Below is a small trained network, with its code and all its weights. Each question gives an input and a target symbol and asks what happens when units are switched off, that is, made to give their printed mean instead of their output.

import numpy as np


def w(rows, s, z=0):
    codes = np.array(rows[::2]) - 128.0
    scale = np.full(codes.shape[1], s)
    scale[-1] = z or s
    return codes * scale


def norm(h):
    return h / np.sqrt((h * h).mean(-1, keepdims=True) + 1e-5)


def f(y):
    return y / 2 * (1 + np.tanh(0.7978845608 * (y + 0.044715 * y**3)))


def softmax(a):
    e = np.exp(a - a.max(-1, keepdims=True))
    return e / e.sum(-1, keepdims=True)


def log_softmax(a):
    a = a - a.max(-1, keepdims=True)
    return a - np.log(np.exp(a).sum(-1, keepdims=True))


def net(x, mask):
    ids = ['αβεζηθλμπσω'.index(c) for c in x.split()]
    T = len(ids)
    res = E[ids] + P[:T]
    u = 0
    for l in range(2):
        r = norm(res)
        for j in range(2):
            rows = slice(3 * j, 3 * j + 3)
            q, k, v = (r @ M[l][rows].T for M in (Q, K, V))
            z = softmax(np.where(np.tri(T) > 0, q @ k.T / 3**0.5, -1e9)) @ v
            o = O[l][rows]
            res = res + np.where(mask[u + j], z, o[:, -1]) @ o[:, :-1]
        u += 2
        y = f(norm(res) @ A[l][:, :-1].T + A[l][:, -1])
        res = res + np.where(mask[u : u + 4], y, B[l][:, -1]) @ B[l][:, :-1]
        u += 4
    return log_softmax(norm(res)[-1] @ U[:, :-1].T + U[:, -1])


Q, K, V, O, A, B = {}, {}, {}, {}, {}, {}
E = w([
[195,124,78,135,145,119,122,103,195],'α',
[125,103,118,118,114,82,179,127,155],'β',
[108,137,153,187,61,223,70,125,130],'ε',
[163,144,96,149,98,66,81,129,130],'ζ',
[101,89,174,62,136,147,102,177,101],'η',
[122,69,50,130,132,139,152,57,164],'θ',
[151,184,195,125,54,85,161,191,112],'λ',
[63,48,88,185,77,114,81,227,190],'μ',
[6,173,121,131,174,127,110,132,122],'π',
[103,124,85,76,37,182,117,105,202],'σ',
[156,95,96,127,159,162,170,86,80],'ω',
],0.016)
P = w([
[184,194,70,186,156,158,142,254,138],'0',
[139,164,128,156,125,131,149,145,128],'1',
[130,161,149,137,120,130,137,131,144],'2',
[129,157,170,136,120,123,123,109,158],'3',
[128,144,190,125,107,107,118,84,146],'4',
[102,156,222,125,132,99,91,74,149],'5',
],0.0091)
Q[0] = w([
[107,160,174,133,200,65,134,109,95],'L0H1',
[51,153,135,115,155,163,159,85,139],'L0H1',
[137,106,96,130,193,150,162,149,43],'L0H1',
[51,105,91,127,117,181,107,182,129],'L0H2',
[171,222,204,105,15,41,141,136,254],'L0H2',
[71,123,198,126,110,110,90,105,179],'L0H2',
],0.008)
K[0] = w([
[153,160,191,107,113,90,104,32,101],'L0H1',
[165,136,170,65,134,163,132,2,113],'L0H1',
[134,175,43,144,160,105,159,169,70],'L0H1',
[139,225,107,76,183,70,133,97,101],'L0H2',
[40,113,143,152,29,183,49,148,241],'L0H2',
[102,157,171,110,109,39,59,65,140],'L0H2',
],0.0076)
V[0] = w([
[21,160,108,168,207,121,156,105,55],'L0H1',
[198,154,153,151,157,98,134,90,79],'L0H1',
[141,28,146,140,66,147,195,123,123],'L0H1',
[115,122,150,250,201,102,148,161,151],'L0H2',
[106,60,88,141,160,3,80,192,88],'L0H2',
[144,56,76,206,30,152,113,231,155],'L0H2',
],0.0057)
O[0] = w([
[52,131,151,160,231,135,78,118,113,202],'L0H1',
[181,181,143,119,143,153,209,128,123,58],'L0H1',
[227,127,124,137,147,142,123,148,199,23],'L0H1',
[190,42,169,117,63,107,124,58,128,252],'L0H2',
[130,111,166,118,111,88,174,20,168,114],'L0H2',
[184,182,192,2,181,74,92,76,155,148],'L0H2',
],0.007,0.0032)
A[0] = w([
[163,97,94,90,136,217,160,70,152,2],'L0N1',
[152,55,2,93,143,171,88,31,146,134],'L0N2',
[159,140,146,191,199,156,153,93,48,98],'L0N3',
[150,129,55,176,83,209,131,115,181,222],'L0N4',
],0.007,0.0031)
B[0] = w([
[81,208,122,219,172,114,173,192,178,111],'L0N1',
[169,178,110,254,110,114,181,96,170,219],'L0N2',
[19,123,216,69,182,200,216,239,227,166],'L0N3',
[187,147,162,122,159,101,175,30,130,254],'L0N4',
],0.0073,0.0017)
Q[1] = w([
[230,176,150,157,134,81,57,108,186],'L1H1',
[167,255,156,63,79,139,38,143,129],'L1H1',
[171,168,36,118,135,160,233,159,80],'L1H1',
[188,125,74,91,110,125,109,102,178],'L1H2',
[147,101,107,149,143,161,176,91,121],'L1H2',
[35,179,128,130,133,133,120,43,168],'L1H2',
],0.0094)
K[1] = w([
[185,159,151,162,40,140,62,108,250],'L1H1',
[69,200,173,90,59,201,43,134,204],'L1H1',
[182,226,100,84,167,148,219,137,133],'L1H1',
[154,171,94,15,113,132,99,79,217],'L1H2',
[148,171,111,101,147,153,181,94,159],'L1H2',
[119,55,174,254,78,123,161,56,79],'L1H2',
],0.0087)
V[1] = w([
[152,104,210,126,112,211,53,55,85],'L1H1',
[132,133,207,158,254,71,115,129,3],'L1H1',
[166,239,117,65,147,87,141,65,164],'L1H1',
[121,221,104,165,193,80,86,238,142],'L1H2',
[171,77,125,196,103,104,85,194,148],'L1H2',
[141,138,244,132,94,158,133,131,79],'L1H2',
],0.0069)
O[1] = w([
[159,122,59,68,159,166,130,150,42,184],'L1H1',
[254,128,89,164,53,126,167,131,146,176],'L1H1',
[33,83,115,207,105,177,81,123,106,88],'L1H1',
[76,87,145,95,61,210,114,55,156,254],'L1H2',
[198,62,88,132,128,96,219,87,136,51],'L1H2',
[124,141,36,74,128,146,155,128,161,214],'L1H2',
],0.008,0.0015)
A[1] = w([
[139,184,127,133,172,148,159,92,53,182],'L1N1',
[111,2,152,130,138,47,156,160,184,2],'L1N2',
[126,100,134,44,150,138,120,157,55,152],'L1N3',
[129,95,83,130,81,72,45,104,120,64],'L1N4',
],0.0094,0.0039)
B[1] = w([
[180,96,149,84,119,153,89,148,163,229],'L1N1',
[119,9,107,102,119,163,141,145,142,215],'L1N2',
[181,139,92,138,146,170,74,112,164,253],'L1N3',
[130,130,135,132,166,152,177,123,62,188],'L1N4',
],0.015,0.0026)
U = w([
[149,130,110,219,114,95,121,64,188,110],'α',
[108,9,121,106,95,107,139,138,145,180],'β',
[202,136,91,90,131,184,73,136,108,240],'ε',
[134,144,123,125,158,127,178,92,17,172],'ζ',
[129,149,75,117,148,66,143,168,132,98],'η',
[140,160,179,104,179,180,213,164,157,70],'θ',
[144,162,153,116,1,105,149,183,113,131],'λ',
[142,141,198,19,160,49,147,39,157,5],'μ',
[141,133,137,145,172,40,106,208,124,109],'π',
[24,151,143,111,158,128,62,138,128,183],'σ',
[93,170,34,66,130,103,190,90,164,79],'ω',
],0.0067,0.0023)

Each question gives the input, a string of symbols that net reads in full, and the target symbol t.
The units are the heads (3 rows each of Q, K, V and O) and the neurons (one row each of A and B). Each row of codes is followed by its name. A weight is (code - 128) times the scale printed after its matrix; where a second scale follows, it is the last column's (O, A, B and U).
mask holds one flag per unit, layer by layer, with each layer's heads first. A switched-off unit (its flag False) gives its mean, the last column of its rows in O or B, instead of its output. The means were averaged over made-up inputs and are rounded, as every weight is.
A unit's drop is (log p(t) with every unit on - log p(t) with that unit switched off) / (log p(t) with every unit on - log p(t) with every unit switched off).
The circuit of an input: a set's keep is (log p(t) with only the set's units on - log p(t) with every unit switched off) / (log p(t) with every unit on - log p(t) with every unit switched off). Starting from all 12 units, units are removed one at a time, each time the one whose removal leaves the highest keep (on an exact tie, the one counted first), for as long as the keep stays at least 0.8.
units of the circuit, in order: the units of the circuit, biggest drop first
unit that matters most: the unit with the biggest drop
k most important neurons: the k neurons with the biggest drops, biggest first
top k neurons in layer l: the k neurons of layer l with the biggest drops, biggest first
which heads matter: for each layer, one digit per head in row order, 1 if its drop is at least 0.15 and else 0, layers parted by /
input ε λ β π α α, target ε: top neuron in layer 0 : L0N4
input π ε β, target ε: which heads matter : 01 / 00
input π π ω π, target θ: units of the circuit, in order : L0H1; L1H1; L0N3
input π ζ ζ π, target μ: which heads matter : 11 / 10
input π μ ε π, target β: which heads matter : 01 / 11
input ε π π π ζ, target ε: top 2 neurons in layer 1 : L1N3; L1N1
input η π π β π, target π: which heads matter : 01 / 11
input π ω ζ, target ζ: which heads matter : 00 / 00
input π α π α ε, target ε: units of the circuit, in order : L1H1; L1N3
input μ π β, target μ: which heads matter : 01 / 00
input π α ζ α π, target λ: units of the circuit, in order : L0H1; L1H1
input μ λ β ε β, target ε: units of the circuit, in order : L0H2; L1H1; L1N3
input π ω ω ε ζ, target ε: which heads matter : 00 / 10
input π λ ε α λ π, target ω: units of the circuit, in order : L1H2; L0H1
input ε σ η, target ε: 2 most important neurons : L1N3; L0N4
input π ω λ π π β, target β: unit that matters most : L1N2
input π λ σ π ω, target θ: which heads matter : 00 / 00
input λ ω σ λ, target σ: which heads matter : 00 / 10
input π λ ε λ λ π, target ω: units of the circuit, in order : L1H2; L1H1
input π β ω, target θ: units of the circuit, in order : L0N3
input π λ π π β π, target π: which heads matter : 01 / 01
input π σ π, target ζ: which heads matter : 11 / 10
input π μ π α π, target λ: which heads matter : 11 / 10
input π ω μ π, target θ: which heads matter : 11 / 10
input π π π ζ π, target μ: 2 most important neurons : L1N1; L1N2
